Below are the code and all the weights of a small trained network. Each question names an input and a target symbol and asks about switching units off, where a switched-off unit gives its printed mean instead of its output.

import numpy as np


def w(rows, s, z=0):
    codes = np.array(rows[::2]) - 128.0
    scale = np.full(codes.shape[1], s)
    scale[-1] = z or s
    return codes * scale


def norm(h):
    return h / np.sqrt((h * h).mean(-1, keepdims=True) + 1e-5)


def f(y):
    return np.maximum(y, 0)


def softmax(a):
    e = np.exp(a - a.max(-1, keepdims=True))
    return e / e.sum(-1, keepdims=True)


def log_softmax(a):
    a = a - a.max(-1, keepdims=True)
    return a - np.log(np.exp(a).sum(-1, keepdims=True))


def net(x, mask):
    ids = ['αβγδεζηλξπσφ'.index(c) for c in x.split()]
    T = len(ids)
    res = E[ids] + P[:T]
    u = 0
    for l in range(3):
        r = norm(res)
        for j in range(2):
            rows = slice(2 * j, 2 * j + 2)
            q, k, v = (r @ M[l][rows].T for M in (Q, K, V))
            z = softmax(np.where(np.tri(T) > 0, q @ k.T / 2**0.5, -1e9)) @ v
            o = O[l][rows]
            res = res + np.where(mask[u + j], z, o[:, -1]) @ o[:, :-1]
        u += 2
        y = f(norm(res) @ A[l][:, :-1].T + A[l][:, -1])
        res = res + np.where(mask[u : u + 4], y, B[l][:, -1]) @ B[l][:, :-1]
        u += 4
    return log_softmax(norm(res)[-1] @ U[:, :-1].T + U[:, -1])


Q, K, V, O, A, B = {}, {}, {}, {}, {}, {}
E = w([
[155,116,120,61,166,151],'α',
[77,148,74,73,66,118],'β',
[189,100,174,159,72,120],'γ',
[138,97,100,50,60,84],'δ',
[91,98,1,125,109,196],'ε',
[137,158,125,180,143,116],'ζ',
[128,226,168,94,156,167],'η',
[82,176,231,177,31,153],'λ',
[149,102,125,196,156,190],'ξ',
[42,116,150,137,136,111],'π',
[167,136,48,222,92,135],'σ',
[124,159,154,157,149,124],'φ',
],0.023)
P = w([
[254,88,64,151,80,184],'0',
[196,96,79,144,118,169],'1',
[166,73,68,141,140,149],'2',
[148,92,110,140,149,171],'3',
[118,82,91,126,181,138],'4',
[104,83,122,123,183,151],'5',
[85,85,149,111,186,165],'6',
[79,87,127,125,197,157],'7',
[67,85,164,100,192,173],'8',
[107,101,115,167,168,176],'9',
],0.0065)
Q[0] = w([
[150,129,107,247,128,225],'L0H0',
[104,173,110,131,96,89],'L0H0',
[121,126,207,231,141,119],'L0H1',
[171,2,156,121,89,60],'L0H1',
],0.0074)
K[0] = w([
[134,2,184,148,168,214],'L0H0',
[189,163,178,71,146,59],'L0H0',
[138,164,112,236,95,136],'L0H1',
[206,28,96,73,62,137],'L0H1',
],0.0069)
V[0] = w([
[133,187,117,83,154,57],'L0H0',
[72,1,204,114,123,144],'L0H0',
[63,137,104,107,130,43],'L0H1',
[179,246,153,162,71,154],'L0H1',
],0.0055)
O[0] = w([
[101,109,165,185,2,222,1],'L0H0',
[94,74,133,120,153,87,116],'L0H0',
[205,127,113,55,27,201,20],'L0H1',
[136,107,30,151,91,147,204],'L0H1',
],0.0097,0.0029)
A[0] = w([
[23,141,45,91,94,247,166],'L0N0',
[196,97,225,134,174,39,251],'L0N1',
[221,136,126,145,133,213,54],'L0N2',
[168,102,104,151,1,174,186],'L0N3',
],0.0054,0.0014)
B[0] = w([
[102,87,2,110,116,86,222],'L0N0',
[195,188,88,204,136,90,252],'L0N1',
[112,48,28,27,140,65,161],'L0N2',
[121,147,174,175,156,47,198],'L0N3',
],0.0092,0.0039)
Q[1] = w([
[148,77,78,92,173,197],'L1H0',
[84,129,242,40,113,112],'L1H0',
[159,124,120,123,21,206],'L1H1',
[184,215,153,1,83,235],'L1H1',
],0.0069)
K[1] = w([
[74,2,130,154,117,128],'L1H0',
[189,41,119,159,102,149],'L1H0',
[116,151,101,130,131,91],'L1H1',
[187,133,74,144,99,95],'L1H1',
],0.0085)
V[1] = w([
[185,59,80,168,187,149],'L1H0',
[164,138,70,188,76,3],'L1H0',
[147,238,211,88,114,181],'L1H1',
[202,194,78,103,109,73],'L1H1',
],0.0065)
O[1] = w([
[176,58,50,134,128,145,205],'L1H0',
[115,48,174,254,46,92,254],'L1H0',
[168,178,215,179,74,225,14],'L1H1',
[199,244,90,69,153,167,171],'L1H1',
],0.0067,0.0064)
A[1] = w([
[221,133,164,56,47,80,23],'L1N0',
[69,81,30,192,17,112,227],'L1N1',
[128,181,233,253,90,106,252],'L1N2',
[131,83,82,150,129,185,9],'L1N3',
],0.0064,0.0013)
B[1] = w([
[211,6,150,183,195,113,149],'L1N0',
[87,183,237,120,73,151,254],'L1N1',
[108,168,107,226,37,98,191],'L1N2',
[182,76,171,106,222,193,149],'L1N3',
],0.011,0.0078)
Q[2] = w([
[100,149,18,167,89,149],'L2H0',
[205,207,108,159,40,84],'L2H0',
[69,134,91,160,103,2],'L2H1',
[113,104,188,78,115,128],'L2H1',
],0.0069)
K[2] = w([
[97,79,159,6,148,91],'L2H0',
[74,178,76,130,138,116],'L2H0',
[178,84,101,75,124,175],'L2H1',
[223,159,130,124,72,126],'L2H1',
],0.012)
V[2] = w([
[42,102,148,15,108,66],'L2H0',
[26,129,2,219,81,199],'L2H0',
[247,201,125,163,31,97],'L2H1',
[105,31,157,105,19,232],'L2H1',
],0.0065)
O[2] = w([
[38,220,114,73,149,48,78],'L2H0',
[66,105,78,66,81,133,255],'L2H0',
[126,157,210,52,144,52,151],'L2H1',
[151,22,2,86,98,156,47],'L2H1',
],0.0073,0.0042)
A[2] = w([
[83,98,156,138,146,92,210],'L2N0',
[123,251,106,99,128,148,131],'L2N1',
[191,89,111,46,178,101,2],'L2N2',
[174,122,164,127,76,111,138],'L2N3',
],0.013,0.0026)
B[2] = w([
[149,37,165,84,119,64,253],'L2N0',
[236,196,97,99,136,100,195],'L2N1',
[36,165,245,89,180,222,202],'L2N2',
[118,148,54,77,93,224,231],'L2N3',
],0.012,0.005)
U = w([
[86,203,203,139,202,183,253],'α',
[96,184,106,20,83,10,89],'β',
[229,74,128,144,98,45,134],'γ',
[197,62,172,35,102,129,148],'δ',
[46,97,15,106,158,141,162],'ε',
[149,129,122,111,97,182,116],'ζ',
[210,203,105,45,175,98,184],'η',
[32,191,193,162,75,147,105],'λ',
[174,35,127,165,254,112,104],'ξ',
[75,61,174,91,156,5,74],'π',
[167,100,102,98,119,127,83],'σ',
[128,116,135,125,125,182,89],'φ',
],0.0077,0.0046)

Each question gives the input, a string of symbols that net reads in full, and the target symbol t.
The units are the heads (2 rows each of Q, K, V and O) and the neurons (one row each of A and B). Each row of codes is followed by its name. A weight is (code - 128) times the scale printed after its matrix; where a second scale follows, it is the last column's (O, A, B and U).
mask holds one flag per unit, layer by layer, with each layer's heads first. A switched-off unit (its flag False) gives its mean, the last column of its rows in O or B, instead of its output. The means were averaged over made-up inputs and are rounded, as every weight is.
A unit's drop is (log p(t) with every unit on - log p(t) with that unit switched off) / (log p(t) with every unit on - log p(t) with every unit switched off).
The circuit of an input: a set's keep is (log p(t) with only the set's units on - log p(t) with every unit switched off) / (log p(t) with every unit on - log p(t) with every unit switched off). Starting from the 12 units with the biggest drops (on a tie, the unit counted first), units are removed one at a time, each time the one whose removal leaves the highest keep (on an exact tie, the one counted first), for as long as the keep stays at least 0.8.
circuit, biggest first: the units of the circuit, biggest drop first
unit that matters most: the unit with the biggest drop
k most important neurons: the k neurons with the biggest drops, biggest first
top k neurons in layer l: the k neurons of layer l with the biggest drops, biggest first
which heads matter: for each layer, one digit per head in row order, 1 if its drop is at least 0.15 and else 0, layers parted by /
drop of u: that unit's drop, to one decimal
input ε ξ δ, target δ: which heads matter -> 11 / 00 / 00
input δ η σ, target η: which heads matter -> 00 / 11 / 01
input γ α ε φ, target ε: unit that matters most -> L2H1
input ζ ζ φ σ ε ε ε σ, target ε: circuit, biggest first -> (L2H0; L0N1)
input γ π λ δ, target δ: which heads matter -> 01 / 00 / 00
input φ ε γ φ η, target η: which heads matter -> 00 / 00 / 00
input γ φ γ γ η φ, target η: 4 most important neurons -> (L2N1; L0N1; L1N0; L0N3)
input η ζ η η γ γ γ π ζ ζ, target π: circuit, biggest first -> (L0H0; L2N0; L2H1)
input α ξ σ η ζ, target η: circuit, biggest first -> (L1H0; L2N1)
input γ ξ φ, target ξ: which heads matter -> 10 / 00 / 10
input λ ξ β ζ ε ζ, target ε: which heads matter -> 01 / 00 / 11
input γ η φ, target η: circuit, biggest first -> (L2N1; L1H0)
input ζ σ φ γ η ζ, target η: which heads matter -> 00 / 10 / 00
input γ β ζ, target β: circuit, biggest first -> (L2H0)
input γ φ γ φ, target γ: 3 most important neurons -> (L2N2; L0N0; L2N0)
input η φ δ β γ π σ ζ, target π: which heads matter -> 00 / 01 / 00
input ζ ξ γ ξ ε λ φ δ η, target η: which heads matter -> 00 / 00 / 00
input α α γ σ γ σ ξ φ, target ξ: 2 most important neurons -> (L1N1; L0N3)
input γ σ σ ξ ε η σ σ, target η: top 2 neurons in layer 0 -> (L0N1; L0N0)
input γ φ α γ η α σ, target α: unit that matters most -> L0H1
input γ ε σ, target ε: top 2 neurons in layer 2 -> (L2N0; L2N1)
input α σ φ ε λ δ σ ζ, target λ: top 2 neurons in layer 1 -> (L1N2; L1N0)
input β γ γ φ ζ β ζ, target β: top 3 neurons in layer 1 -> (L1N0; L1N2; L1N3)
input φ δ γ λ γ ξ α, target α: drop of L2N2 -> 0.8
input φ β ε α, target α: drop of L2N2 -> 0.9
input ζ ε φ, target ε: drop of L2H0 -> 0.3
input φ γ α α σ, target α: drop of L0N2 -> 0.0
input γ λ ζ, target λ: most important neuron -> (L1N2)
